Where the symbols take the objects:
at | ga po ge pu
mt | cq nb fc zj
qs | lg hd jt rg
sf | gf qr dr sm
qg | lh tt dz mb
rl | jc tj qz pc
ls | lq jg jr rn
gt | gd rm hf nq
mc | rd dn fs sd
rn | ls lq td bl
nb | cg dm zj cq
cm | dj fr pn gj
tj | fp nz pc jc
nf | nt jb lg rh
jn | gj cm ms pn
pq | jz tq gs hq
ns | bp bd bz qt
qq | dr cj gt rm
zj | mt cq zc dd
pz | mn pr rj zq
jc | tj fp sb rl
hs | mb qg tr dz
zh | fm fq gq pf
qr | ft bz sm gf
bz | br qt gf ft
pc | rl jc ll sb
cq | nb cg dd mt
jj | fz tc sg gg
gz | rg qs ct jt
dd | zj mt zd fc
sd | mc rd tq gh
md | tm nl mq dl
sm | sf gf qq cj
pf | zh fm nc nh
mb | qg lh zt hs
zb | qp sz fz zr
dr | cj sm gd qq
lg | hd rh gz qs
mz | ct jq fl zp
sg | mh gg gb lb
rg | qs lg jq gz
ng | bs zd hm hh
rd | dn nc gh mc
lz | zm td pz pr
hf | rz nq hz nj
bm | ll qz lq sj
mq | bt dl bp tz
hm | bc hh sz gr
rz | nq gt nm hf
hd | rh nf rg lg
hc | zg mf md nl
sz | rc gr zr qp
hz | nm nj cg qc
dl | md tm tz bt
nq | gt gd nj rz
pb | ms zl fm sr
nt | jb rj hd nf
gg | jj fz lb mh
nc | gq nh mc dn
fp | nz tr rl tj
mn | pr lz ph pz
lb | sg mh tt qh
pr | lz zm zq mn
zr | zb qp jj tc
dm | qc hz cq cg
qh | lb sg lh gb
tt | gb qh mb lh
lq | jg sj bl ls
nj | hf rz qc nm
gf | qr ft cj sf
dj | fr dh jn cm
bt | dl md bd mq
zd | zc fc hh bs
cg | dm qc mt nb
tr | zt dz tj nz
mh | gg jj qh sg
cj | sm sf rm dr
fh | zp mz dh fl
gn | hq pq ht gs
hq | pq jz cz gn
jq | jt gz zp ct
gh | sd mc jz fs
gs | gn hq rt cz
rh | nf nt qs hd
mf | bg gp nl zg
bp | bd tz br ns
tz | mq bt ns bd
hh | ng bs gr bc
fr | dh lc gj dj
zp | mz ct lc fh
jb | rj ph rh nt
tm | nl hc bt md
rm | qq dr nq gd
dz | hs mb nz zt
zq | pz mn jb ph
ph | zq pz nt rj
nl | hc zg dl tm
zc | fc dd ng zd
sr | pb ms zh fq
gr | hm bc qp rc
tc | zr zb gg fz
zm | td jr mn lz
fq | sr pb pf fm
sj | bm ll ls jg
bg | gp rt hc mf
zg | mf bg tm hc
cz | gs gn gp ht
br | qt ns qr bz
gj | cm dj zl jn
gq | nh pf rd nc
jz | tq fs gn pq
zl | pn jn sr ms
ht | cz gs bg rt
ll | qz sb jg bm
gb | qh lb qg tt
gd | rm qq rz gt
bs | zd zc bc ng
ct | jq jt fh mz
fs | gh sd pq tq
ft | bz br sf qr
gp | rt ht zg bg
td | jr bl pr zm
tq | fs gh hq jz
rt | ht cz mf gp
lh | tt gb hs qg
fm | fq sr nh zh
sb | pc rl bm qz
qc | hz nm nb dm
nh | pf zh dn gq
bd | tz mq qt bp
fl | fh zp fr lc
lc | fl fh dj dh
fz | tc zr mh jj
zt | dz hs fp tr
pn | jn gj pb zl
jg | sj bm rn lq
nz | tr zt jc fp
jr | bl rn lz td
rc | gr hm zb sz
qt | ns bp ft br
bl | rn ls zm jr
dn | nc gq sd rd
qp | sz rc tc zb
bc | hh ng rc hm
qz | sb pc sj ll
dh | lc fl cm fr
ms | zl pn fq pb
jt | gz rg mz jq
nm | nj hf dm hz
rj | ph zq nf jb
fc | dd zj bs zc

The rows follow the links: the fewer symbols apart two objects are, the more alike their rows tend to be.

Each row is also shifted at random along 8 hidden directions that mean nothing.

Some objects, each with a row of numbers:
ph: -1400 641 201 108 -68 -110 -328 18 105 272 555 -574 -274 -623 -145 574 63 -279 -305 85 -266 150 42 98 191 253 55 -408 -201 -346 -213 -24 117 -70 -265 -139 -194 133 -643 -275 88 -234 216 -91 196 725 22 -123 -212 162
cg: -1052 398 -175 251 -47 51 -188 -117 611 -195 169 -89 -132 -408 13 263 370 152 98 -112 114 495 341 89 -252 -216 68 180 -27 208 -286 18 -918 -325 -654 81 57 179 16 -128 98 10 -315 -309 -22 305 -345 692 319 116
td: -344 237 133 154 -364 -176 -408 -116 170 171 243 154 60 -190 -26 -157 -103 -57 -172 -65 -138 -364 -82 -112 59 135 244 -171 -106 -173 -461 -4 290 -24 -43 19 -82 175 173 -149 -128 -318 161 -354 80 -36 -37 340 -246 110
pf: 79 242 129 70 -280 0 -99 125 283 221 -15 135 -217 -137 -11 44 -69 75 -74 162 116 -204 -92 26 129 -6 -193 -166 222 -29 -130 -17 8 221 -316 174 -311 -90 130 73 123 -253 -53 -70 -26 292 160 252 89 43
mn: -440 113 122 -181 172 -46 159 -31 -247 -37 147 -64 -16 -15 -46 -1 -660 -198 -243 105 -330 63 -20 -37 349 275 103 -338 -196 -280 407 59 191 54 -515 -76 1 -91 -29 -78 -27 -271 247 148 215 351 422 -97 -301 -147
mt: -202 283 -201 -73 -51 9 481 20 -440 -343 -126 373 60 -429 41 59 304 -84 238 -253 -54 -57 193 -107 -24 -84 108 217 -79 104 181 -41 174 -156 829 37 223 -48 586 19 -113 183 0 279 -174 -351 108 -747 -16 128
nj: 994 -285 -226 -22 97 19 354 -13 -130 -218 -294 78 208 182 64 -76 378 50 271 -145 151 253 153 -12 -198 -166 -26 371 -6 236 108 -15 -170 8 498 -6 267 -21 164 74 64 401 -136 176 -126 -325 -211 -197 178 20
br: -394 -110 -37 -156 -180 -8 -146 92 240 69 -49 33 -110 157 30 -37 402 124 203 1 241 -86 -103 120 -287 -214 -164 195 201 265 -172 -48 71 -175 382 88 -86 -41 76 54 182 158 -240 -142 -227 -172 -360 199 214 88
pq: -125 -25 70 -276 487 69 63 315 262 163 101 101 -375 -262 37 611 506 -71 48 302 92 221 -89 57 200 61 -372 -72 165 -14 248 -73 -56 199 152 230 -183 -101 585 5 393 777 -46 145 10 777 -286 -77 211 28
rz: 229 -396 -163 -67 153 94 80 -33 -79 -151 -217 -133 135 410 34 -180 97 147 197 -101 180 123 10 95 -306 -222 -32 317 64 261 107 2 -186 -185 208 -84 174 -31 -299 112 -46 155 -189 45 -133 -471 -173 -56 177 -69
jz: -827 16 143 -431 -351 -103 111 195 -11 192 43 -129 -303 273 -30 -49 -6 -90 23 223 -1 24 -173 172 11 31 -319 -208 200 89 171 -3 433 -3 101 40 -273 -276 -218 59 400 -242 -90 163 -171 281 62 98 -7 -10
sm: 323 258 -178 -18 -66 18 232 53 205 -113 -224 43 8 -215 31 112 -7 100 141 -88 215 23 129 117 -107 -227 -98 263 112 215 121 -7 -287 -35 -94 102 70 -75 138 45 59 -2 -193 11 -97 -22 91 -67 273 85
cm: 852 -336 131 -3 -153 -54 92 47 34 131 -48 247 -59 361 46 -222 164 -13 -25 222 -36 166 -48 -134 168 143 -149 -202 99 -60 -49 25 67 392 -87 113 -166 -72 312 88 271 61 34 128 -13 265 -61 443 -53 -99
gt: -321 704 -196 187 -701 -81 371 -29 -85 -137 -99 -338 -36 -431 -66 116 303 -41 169 -243 81 264 365 161 -224 -205 -26 162 -3 203 -143 -4 -163 -137 218 -115 46 -53 -648 -21 125 -558 -179 184 -226 -101 184 -330 151 250
bz: -180 176 -93 -453 -132 -150 395 190 -55 43 -79 -399 -102 -28 -43 283 205 -196 140 43 62 279 37 259 -92 -64 -255 134 27 173 351 -28 293 -59 431 -54 45 -221 -338 -38 436 110 -83 253 -145 284 -45 -387 95 132
nq: 104 48 -205 12 438 122 160 49 323 -228 -65 97 -73 -306 80 396 445 87 175 -13 160 447 236 26 -66 -157 -84 286 12 180 132 -21 -672 -64 -141 142 154 59 475 -28 141 629 -204 9 -2 320 -302 116 339 38
fm: 37 361 117 127 -104 37 17 160 209 173 70 176 -307 -429 -5 330 208 -5 -69 195 41 -11 23 -26 241 59 -207 -221 166 -106 -84 -32 -99 295 -179 197 -294 -50 318 18 163 6 -8 70 10 554 120 43 92 74
lz: 32 272 92 183 -261 -193 -114 -102 125 144 277 -177 10 -258 -46 122 135 -182 -173 12 -208 234 141 -70 132 213 154 -218 -220 -220 -293 19 26 139 -173 -55 -17 155 -148 -199 134 -157 178 -97 146 445 -81 280 -200 115
gg: -586 25 -39 -510 267 -241 7 -7 -188 55 171 -540 223 17 -70 201 -332 -316 -77 -115 -182 -40 -134 204 -58 111 159 118 -324 -55 343 -8 616 -315 425 -242 292 -6 -424 -245 58 180 220 -65 132 21 -94 -494 -257 83
bm: -492 185 83 235 -205 -19 -313 -181 -149 -3 128 158 143 -118 -42 -280 -421 28 -153 -165 -156 -507 -83 -137 35 69 323 -132 -113 -169 -273 14 224 -154 -74 -82 -3 148 -16 -39 -436 -468 171 -236 76 -433 229 -34 -265 0
sg: 275 -414 -123 -49 103 -47 74 -240 -64 -287 -87 122 337 495 61 -477 -326 44 26 -136 -107 225 107 -88 -114 9 274 149 -217 81 110 87 -220 -151 -325 -89 318 71 120 -29 -107 -47 -1 -98 54 -331 -75 451 -107 -164
tq: -86 -207 150 -483 76 -104 -124 303 111 387 42 -101 -210 169 -18 223 230 -107 33 237 139 -274 -391 161 11 29 -335 -40 213 39 105 -77 671 91 619 98 -231 -167 77 19 339 408 13 2 -86 257 -250 -188 29 73
ns: -677 369 -112 381 291 399 32 142 -49 -202 -15 325 -352 -740 13 513 660 205 192 -40 185 -31 185 -81 -19 -217 -159 85 231 78 -90 -91 -562 -79 276 178 -142 61 408 152 -247 376 -216 189 -147 -61 2 -583 358 82
rm: -302 -137 -140 -55 -75 41 79 -17 183 -176 -87 7 -42 205 45 -90 307 131 207 -34 146 348 139 80 -261 -194 -90 231 86 280 -12 11 -396 -188 -56 43 82 -27 8 48 166 117 -286 -24 -163 -74 -273 370 244 -6
rl: -92 42 -29 -201 853 9 271 2 -148 -192 231 -181 36 -347 2 544 -219 -291 -175 76 -340 527 167 -50 377 299 125 -130 -388 -304 582 41 -197 40 -359 -66 280 55 264 -216 50 583 284 215 353 738 54 -323 -190 -96
zb: 327 446 -199 -371 -504 -515 533 -112 225 -111 39 -415 257 -101 -20 47 -65 -371 22 -152 -183 747 370 167 -37 99 154 159 -394 90 203 68 51 -48 -205 -116 380 -51 -147 -341 604 -239 59 1 44 612 -76 404 -132 202
dr: 390 460 -213 -226 -69 -28 475 52 234 -198 -371 -50 83 -179 21 31 -775 70 35 -85 165 17 145 244 21 -206 -77 230 63 217 548 54 -313 -37 -755 84 128 -238 50 34 68 -408 -162 37 0 131 565 -41 227 -3
hm: -201 209 -219 152 -177 22 530 -191 -368 -437 -67 -252 121 -59 -33 -77 18 -92 109 -228 -183 657 478 -5 -106 -42 162 84 -244 79 198 73 -452 -159 -184 -217 297 -14 -498 -29 -7 -340 -70 342 -54 -112 197 -189 -18 -32
tr: 34 -311 -2 -106 754 -16 -235 -65 63 -3 216 -304 185 30 -11 287 -105 -124 -144 -5 -145 192 -65 7 48 155 188 58 -300 -164 155 14 -57 -110 -101 -132 264 189 -81 -193 -83 586 196 -168 297 224 -308 -39 -128 -54
hc: -29 -5 -9 -181 320 163 168 246 -95 43 -109 -27 -228 -146 3 365 208 16 119 120 148 -63 -102 111 39 -85 -302 58 196 73 297 -59 74 61 353 86 -117 -153 62 115 95 392 -76 242 -81 128 30 -549 200 11
ct: -445 88 160 267 15 202 -16 4 -243 -72 94 546 -244 -204 20 -87 -60 67 -106 130 -177 -193 4 -271 320 161 17 -371 91 -232 -55 4 -72 178 -225 134 -244 -12 537 128 -249 -153 100 159 28 45 321 -40 -115 -141
dl: 299 30 -20 -425 -449 -245 174 170 192 231 -161 -236 -28 248 -9 -34 111 -87 131 65 194 -10 -124 250 -168 -117 -271 154 155 241 81 -25 434 37 370 24 -59 -221 -214 -3 483 -79 -127 10 -194 123 -112 84 111 142
ll: 56 -318 62 -163 104 -142 75 -78 -427 0 162 -147 181 267 -24 -114 62 -260 -60 -32 -306 192 -27 -106 74 252 177 -113 -288 -184 69 16 459 -2 483 -198 185 50 -152 -123 40 180 271 151 82 -48 -145 -217 -354 -44
rd: -187 629 114 422 -791 33 -279 35 168 337 -37 -374 -199 -279 -115 -6 -130 142 -99 -4 229 -453 -62 186 -111 -174 -157 -161 303 9 -497 -32 36 94 -243 -39 -411 -36 -1014 107 -109 -960 -127 -116 -128 -158 407 -88 136 175
gh: 132 -425 72 -105 450 295 258 205 -233 -117 -145 547 -286 186 81 28 210 119 114 273 28 61 -85 -163 224 37 -296 -130 260 -2 367 -13 -131 241 92 210 -183 -182 733 260 41 503 -67 392 -81 116 58 -155 132 -240
zr: 101 -244 -81 -320 484 -107 -148 -29 -10 -15 6 -162 313 98 6 64 -271 -82 -13 -151 -6 -240 -197 81 -115 -20 196 289 -190 24 204 -22 330 -262 363 -104 327 84 82 -142 -153 453 135 -232 131 -258 -218 -286 -106 23
jb: 93 104 83 205 -284 16 291 -143 -324 -149 14 106 -4 99 -16 -308 -402 -72 -155 61 -297 260 203 -172 275 208 109 -361 -117 -215 104 92 -140 215 -607 -75 -50 -67 -128 45 -48 -607 134 272 75 130 483 175 -232 -162
qg: -490 -91 -30 -392 -65 -335 90 -107 154 -104 238 53 138 147 31 -86 103 -255 -5 -26 -280 470 120 -45 13 204 220 5 -331 -12 75 43 169 -162 1 -17 256 58 476 -267 380 228 109 -143 75 402 -387 599 -240 31
rn: -269 -202 133 241 -4 -39 -429 -146 -151 173 303 -418 95 152 -82 -30 179 -85 -150 -33 -161 15 -73 -37 -87 143 183 -158 -182 -199 -410 -6 175 -68 208 -245 7 209 -738 -108 -153 -53 183 -133 115 -156 -260 -1 -242 17

From each start, follow one symbol. Which object do you reach?
Answers are names.
new walk
-185 -240 -133 -178 594 22 -380 -61 515 -118 1 248 193 10 96 30 -233 180 33 -93 152 -196 -126 32 -153 -148 186 349 -53 152 51 -3 -303 -318 -316 142 236 165 708 -109 -176 552 -89 -525 123 -115 -370 451 156 -36
ga: ng
new walk
165 -878 -123 -482 499 -91 -207 -74 438 -28 -66 -404 250 953 58 -216 -146 89 106 58 160 452 -141 243 -383 -129 -31 375 -67 309 254 54 -246 -293 -353 -92 309 15 -282 -80 302 530 -195 -321 65 -20 -657 848 159 -178
ga: nb
new walk
89 621 -195 -239 -791 -409 566 -104 -182 -188 -95 79 244 -312 -12 -212 -87 -276 116 -317 -160 75 281 13 -54 19 239 167 -252 110 52 20 440 -114 445 -47 288 -85 242 -184 220 -499 81 74 -145 -96 224 -178 -200 245
ga: gr
new walk
589 -273 -126 -249 442 222 284 99 -150 -110 -449 -265 96 415 10 -77 -800 168 39 34 230 -151 -145 253 -62 -222 -208 219 184 186 689 34 -155 -32 -437 -74 73 -268 -505 228 -160 -115 -139 200 8 -325 469 -433 224 -225
ga: ns
new walk
156 -120 120 -64 25 110 75 185 -151 146 -82 156 -211 79 6 45 100 26 18 184 70 -190 -163 -14 129 29 -262 -157 235 -33 107 -38 217 218 236 96 -247 -151 112 164 67 81 -21 221 -83 41 132 -263 49 -53
ge: sd
new walk
104 -61 207 69 -70 -38 -155 87 -200 312 191 -280 -139 -8 -76 184 317 -151 -124 149 -92 -37 -138 -23 123 184 -116 -275 8 -217 -192 -46 404 230 422 -98 -205 27 -453 -20 93 58 179 138 33 205 -75 -294 -157 49
po: mz
new walk
340 226 -55 0 -551 -47 46 98 349 34 -264 547 -75 -82 80 -246 86 204 172 -24 288 -380 -41 -6 -93 -227 -138 164 313 258 -208 -21 4 82 48 297 -164 -116 700 133 98 -236 -236 -158 -243 -183 58 370 241 100
pu: md
new walk
108 317 -53 -227 194 -38 -189 242 691 200 -68 241 -139 -496 63 455 114 99 72 68 344 -381 -176 157 -5 -191 -193 251 223 178 13 -83 -34 1 15 328 -96 -20 792 -57 163 482 -151 -350 -1 376 -204 108 331 209
po: bt
new walk
725 -408 -190 -239 -66 -151 122 -143 148 -169 -263 51 375 576 80 -482 -252 83 149 -156 115 93 16 58 -283 -158 132 382 -74 287 113 53 -60 -160 -63 -35 321 -14 119 -14 69 16 -130 -186 -66 -402 -192 471 58 -50
ge: bs
new walk
-162 -235 170 -155 188 156 -109 201 -104 165 -54 293 -229 151 19 -8 -83 95 -14 220 79 -443 -320 -28 145 12 -232 -170 266 -50 132 -40 319 128 184 146 -288 -145 319 176 -58 153 9 84 -56 -56 121 -222 23 -108
pu: nc
new walk
49 -534 99 -95 792 344 -1 242 -154 60 -27 -55 -296 215 15 363 279 88 32 309 99 162 -166 22 125 25 -374 -93 221 -41 355 -38 -186 174 92 53 -184 -107 -22 196 40 722 -53 327 28 235 -129 -359 186 -203
ge: pq
new walk
-374 86 -185 -14 -413 62 385 -77 -382 -369 -266 381 68 83 39 -444 -49 118 252 -237 29 -130 146 -70 -182 -203 85 185 73 244 101 17 18 -237 337 5 128 -130 226 155 -167 -382 -172 187 -268 -702 258 -250 50 -24
pu: hz
new walk
-482 324 -29 237 425 9 -504 -118 335 66 306 -316 109 -586 -57 474 -89 -34 -181 -147 -23 -129 21 51 -33 4 273 78 -238 -159 -237 -38 -245 -236 -260 -74 137 319 -169 -247 -309 219 133 -429 270 151 -186 -71 -32 155
ge: zt
new walk
-276 231 -14 -83 318 147 -170 175 385 164 -80 -384 -192 -223 -33 437 -276 138 -52 110 283 -157 -135 319 -58 -208 -267 106 230 106 200 -24 -263 -72 -468 46 -153 -85 -439 39 -11 35 -169 -121 48 244 127 -170 331 33
pu: dl
new walk
-999 26 210 -28 -140 84 2 160 -262 137 224 116 -422 -56 -45 125 454 -92 -1 233 -147 44 -75 -88 158 156 -230 -384 143 -139 -74 -36 271 99 350 45 -338 -115 50 83 171 25 28 289 -119 279 -14 -154 -78 -24
ge: fm
